x =
-462  -448  -493  -439  -480  -466  -473  -479  -480  -403  -449  -477  -510  -517  -422  -455
 572   537   546   556   527   496   539   582   535   544   585   605   563   565   486   498
-424  -464  -423  -497  -531  -435  -420  -411  -474  -439  -508  -470  -457  -475  -475  -507
 491   521   551   541   437   385   166   499   367   344   381   511   480   549   514   566
Indices start at 1.
row 1 col 1 -> -462
row 4 col 16 -> 566
row 3 col 5 -> -531
row 3 col 7 -> -420
row 4 col 5 -> 437
row 2 col 11 -> 585
row 4 col 6 -> 385
row 4 col 8 -> 499
row 1 col 6 -> -466
row 4 col 9 -> 367
row 2 col 15 -> 486
row 2 col 13 -> 563
row 4 col 3 -> 551
row 2 col 1 -> 572
row 3 col 13 -> -457
row 3 col 6 -> -435
row 4 col 2 -> 521
row 1 col 14 -> -517
row 4 col 7 -> 166
row 2 col 8 -> 582
row 2 col 9 -> 535
row 3 col 11 -> -508
row 1 col 11 -> -449
row 3 col 12 -> -470

a = [[4829, 5452, 5452, 5452, 5153, 5452, 7490], [4937, 6185, 5311, 5452, 4988, 2362, 7886], [5452, 5814, 5587, 5452, 4802, 2510, 8193], [5142, 5692, 5699, 5452, 4750, 2548, 5452], [5452, 6295, 5235, 2997, 5020, 2366, 7756], [5178, 5452, 5452, 2995, 4670, 2604, 5452], [4975, 5452, 5402, 2967, 5452, 2395, 8004], [5035, 5942, 5491, 2990, 4860, 2446, 8097], [5283, 5318, 5942, 3073, 4552, 2803, 8492], [5234, 5437, 5857, 3018, 5452, 2681, 8452], [4842, 6407, 5160, 5452, 5452, 2372, 7614]]
Rows and columns are counted from 1.
(1, 1) => 4829
(5, 1) => 5452
(4, 2) => 5692
(8, 5) => 4860
(4, 1) => 5142
(10, 3) => 5857
(1, 7) => 7490
(9, 2) => 5318
(6, 1) => 5178
(10, 5) => 5452
(2, 3) => 5311
(8, 3) => 5491
(8, 6) => 2446
(3, 1) => 5452
(10, 2) => 5437
(1, 4) => 5452
(7, 6) => 2395
(4, 5) => 4750
(11, 2) => 6407
(3, 2) => 5814
(7, 3) => 5402
(10, 4) => 3018
(2, 4) => 5452
(7, 5) => 5452
(4, 3) => 5699
(11, 5) => 5452
(9, 1) => 5283
(9, 3) => 5942
(11, 4) => 5452
(1, 3) => 5452
(8, 4) => 2990
(6, 4) => 2995
(2, 7) => 7886
(10, 1) => 5234
(7, 1) => 4975

M =
[[ 28.3 -49.4 -17.5 -16.1]
 [ 27.7 -48.1  21.0 -15.8]
 [ 32.3 -38.8 -31.2 -13.8]
 [ 42.1 -10.7 -40.8  -7.7]
 [ 28.7 -48.6 -18.9 -15.9]]
Indices start at 1.
(1, 1)	28.3
(5, 1)	28.7
(3, 1)	32.3
(2, 3)	21.0
(4, 2)	-10.7
(2, 2)	-48.1
(4, 4)	-7.7
(2, 1)	27.7
(4, 1)	42.1
(3, 2)	-38.8
(2, 4)	-15.8
(3, 3)	-31.2
(1, 3)	-17.5
(5, 4)	-15.9

W =
[[-14.0  38.4  10.7  -6.0   8.6  11.3  10.1  11.6   0.7  16.4  -4.5 -21.1
   -2.8  20.8  -5.7]
 [ -6.1   6.5  -0.8   3.7   1.1   7.4  -3.6 -14.2 -14.1 -19.1   6.6  25.5
    4.2   6.9  -2.7]
 [-10.1  11.3 -10.1 -13.9  -5.6 -13.8   3.3   5.9  26.7  39.2  -9.4 -49.0
  -20.3 -16.4 -10.0]
 [-13.0  -7.7  37.7  -6.5  12.1  -0.4 -17.8   1.5  26.6  17.6  -1.8 -27.2
  -36.5 -54.6  19.7]
 [  1.8  19.0  -3.9 -36.2  12.2   2.0 -21.9 -17.9  -4.8  -1.0  -4.0  -1.2
   -4.6 -32.4  -3.4]
 [ 56.2  -2.4 -32.2  -6.8  -6.7  -1.4  43.2  -2.9  17.6  -7.2  -0.1  10.4
  -14.0 -30.8  25.8]
 [ -9.2  -8.5   5.0  12.2  -2.8  -4.1  -1.4   2.9  -9.8  10.8   9.8  -2.8
    4.0   7.9   6.5]
 [ 20.7 -52.1  -9.4  19.9 -14.5 -19.8 -12.2 -12.6  -8.0 -23.8  11.0  30.1
    6.6 -11.3  11.1]]
Rows and columns are counted from 1.
row 1 col 1 => -14.0
row 2 col 9 => -14.1
row 8 col 2 => -52.1
row 5 col 9 => -4.8
row 6 col 12 => 10.4
row 7 col 7 => -1.4
row 2 col 3 => -0.8
row 8 col 9 => -8.0
row 5 col 5 => 12.2
row 6 col 3 => -32.2
row 7 col 10 => 10.8
row 3 col 12 => -49.0
row 5 col 4 => -36.2
row 7 col 3 => 5.0
row 1 col 9 => 0.7
row 4 col 8 => 1.5
row 2 col 6 => 7.4
row 8 col 5 => -14.5
row 5 col 15 => -3.4
row 6 col 13 => -14.0
row 1 col 7 => 10.1
row 6 col 14 => -30.8
row 7 col 12 => -2.8
row 5 col 7 => -21.9
row 8 col 6 => -19.8
row 4 col 11 => -1.8
row 6 col 9 => 17.6
row 3 col 1 => -10.1
row 2 col 13 => 4.2
row 2 col 12 => 25.5
row 4 col 15 => 19.7
row 5 col 11 => -4.0
